Below is a small trained network, with its code and all its weights. Each question gives an input and a class and asks what happens when units are switched off, that is, made to give their printed mean instead of their output.

import numpy as np


def w(rows, s, z=0):
    codes = np.array(rows[::2]) - 128.0
    scale = np.full(codes.shape[1], s)
    scale[-1] = z or s
    return codes * scale


def f(y):
    return np.maximum(y, 0)


def log_softmax(a):
    a = a - a.max(-1, keepdims=True)
    return a - np.log(np.exp(a).sum(-1, keepdims=True))


def net(x, mask):
    res = np.array(x, float).reshape(1, 6) / 4 @ E
    y = f(res @ A[0][:, :-1].T + A[0][:, -1])
    res = res + np.where(mask, y, B[0][:, -1]) @ B[0][:, :-1]
    return log_softmax(res[-1] @ U[:, :-1].T + U[:, -1])


A, B = {}, {}
E = w([
[119,171,99,235,125,167],'x0',
[121,129,131,127,133,126],'x1',
[128,134,1,130,99,24],'x2',
[141,131,119,115,118,131],'x3',
[7,134,86,61,38,159],'x4',
[120,125,133,132,136,123],'x5',
],0.011)
A[0] = w([
[195,102,183,91,191,40,43],'neuron 0',
[110,130,153,148,121,25,90],'neuron 1',
[188,149,35,143,54,28,55],'neuron 2',
[89,160,25,141,103,90,3],'neuron 3',
[105,155,198,97,114,227,158],'neuron 4',
[143,233,132,214,98,156,49],'neuron 5',
[142,59,204,15,141,58,247],'neuron 6',
[166,217,168,138,91,173,243],'neuron 7',
[227,79,153,229,254,106,63],'neuron 8',
[210,186,134,188,165,107,9],'neuron 9',
],0.0089,0.0027)
B[0] = w([
[68,145,121,74,80,149,192],'neuron 0',
[173,129,140,142,163,163,157],'neuron 1',
[110,153,245,137,173,118,214],'neuron 2',
[105,114,174,111,202,100,197],'neuron 3',
[165,95,196,40,168,68,209],'neuron 4',
[100,176,167,198,88,126,184],'neuron 5',
[124,129,215,255,81,111,217],'neuron 6',
[136,115,91,167,153,33,179],'neuron 7',
[81,114,117,96,133,64,246],'neuron 8',
[96,153,129,40,63,150,188],'neuron 9',
],0.0089,0.013)
U = w([
[43,153,136,35,76,159,53],'0',
[183,114,178,115,247,128,13],'1',
[133,131,150,122,120,144,254],'2',
[122,148,170,183,71,157,101],'3',
[132,85,132,132,146,123,236],'4',
[130,111,148,119,143,145,201],'5',
[189,133,67,104,67,192,114],'6',
[217,62,39,154,130,205,12],'7',
],0.012,0.0066)

Each question gives the input, the list of numbers given to net, and the class t.
The units are the neurons (one row each of A and B). Each row of codes is followed by its name. A weight is (code - 128) times the scale printed after its matrix; where a second scale follows, it is the last column's (A, B and U).
mask holds one flag per neuron, in row order. A switched-off neuron (its flag False) gives its mean, the last column of its row in B, instead of its output. The means were averaged over made-up inputs and are rounded, as every weight is.
A unit's drop is (log p(t) with every unit on - log p(t) with that unit switched off) / (log p(t) with every unit on - log p(t) with every unit switched off).
The circuit of an input: a set's keep is (log p(t) with only the set's units on - log p(t) with every unit switched off) / (log p(t) with every unit on - log p(t) with every unit switched off). Starting from all 10 units, units are removed one at a time, each time the one whose removal leaves the highest keep (on an exact tie, the one counted first), for as long as the keep stays at least 0.8.
circuit, biggest first: the units of the circuit, biggest drop first
unit that matters most: the unit with the biggest drop
k most important neurons: the k neurons with the biggest drops, biggest first
drop of u: that unit's drop, to one decimal
input [-8,0,-7,8,-8,-4], class 0: circuit, biggest first -> (neuron 0)
input [6,-3,8,-6,-1,1], class 1: circuit, biggest first -> (neuron 3; neuron 2)
input [6,-1,-5,-5,-5,8], class 4: circuit, biggest first -> (neuron 8; neuron 2)
input [-5,-3,-1,-2,-6,-5], class 0: 2 most important neurons -> (neuron 0; neuron 8)
input [2,-7,-6,3,-6,-3], class 5: 2 most important neurons -> (neuron 7; neuron 9)
input [-8,0,-5,7,-4,3], class 3: 3 most important neurons -> (neuron 6; neuron 0; neuron 3)
input [3,-7,0,8,-8,0], class 0: circuit, biggest first -> (neuron 9; neuron 8)
input [-6,-1,7,-3,-1,0], class 1: 3 most important neurons -> (neuron 2; neuron 3; neuron 1)
input [-3,-7,4,-6,-7,1], class 0: circuit, biggest first -> (neuron 0; neuron 9)
input [0,-4,-6,-6,-8,-6], class 0: circuit, biggest first -> (neuron 9; neuron 0)
input [-5,1,2,3,-3,-2], class 3: circuit, biggest first -> (neuron 6; neuron 4)
input [4,-3,-2,-1,-6,3], class 0: circuit, biggest first -> (neuron 9; neuron 8)
input [-2,7,-1,4,3,1], class 5: circuit, biggest first -> (neuron 9; neuron 0)
input [-6,0,-8,-4,3,1], class 1: unit that matters most -> neuron 4
input [1,-6,-4,-1,5,-1], class 5: circuit, biggest first -> (neuron 9; neuron 0)
input [6,-5,7,-7,-4,6], class 1: 4 most important neurons -> (neuron 2; neuron 3; neuron 6; neuron 0)
input [8,-6,3,3,-8,4], class 0: 2 most important neurons -> (neuron 9; neuron 8)
input [5,-5,-2,-3,4,-7], class 4: circuit, biggest first -> (neuron 6; neuron 9; neuron 0)
input [4,-8,-2,4,5,7], class 5: 3 most important neurons -> (neuron 9; neuron 0; neuron 8)
input [4,-6,-2,6,4,8], class 4: 3 most important neurons -> (neuron 9; neuron 0; neuron 6)
input [-2,6,-8,1,4,-4], class 1: unit that matters most -> neuron 4
input [4,0,-1,-5,-5,-2], class 0: 3 most important neurons -> (neuron 9; neuron 8; neuron 6)
input [-6,5,-4,-6,4,-2], class 2: 2 most important neurons -> (neuron 6; neuron 4)
input [1,1,6,2,-1,3], class 1: circuit, biggest first -> (neuron 2; neuron 3)
input [-7,5,-1,2,-8,-5], class 0: 3 most important neurons -> (neuron 0; neuron 8; neuron 9)
input [-6,-6,-2,-6,-4,-1], class 2: 2 most important neurons -> (neuron 6; neuron 5)
input [-7,2,-1,5,6,-7], class 3: unit that matters most -> neuron 6
input [-8,-7,0,-3,1,6], class 3: drop of neuron 6 -> 0.7
input [-8,-5,-3,0,5,1], class 3: drop of neuron 6 -> 0.8
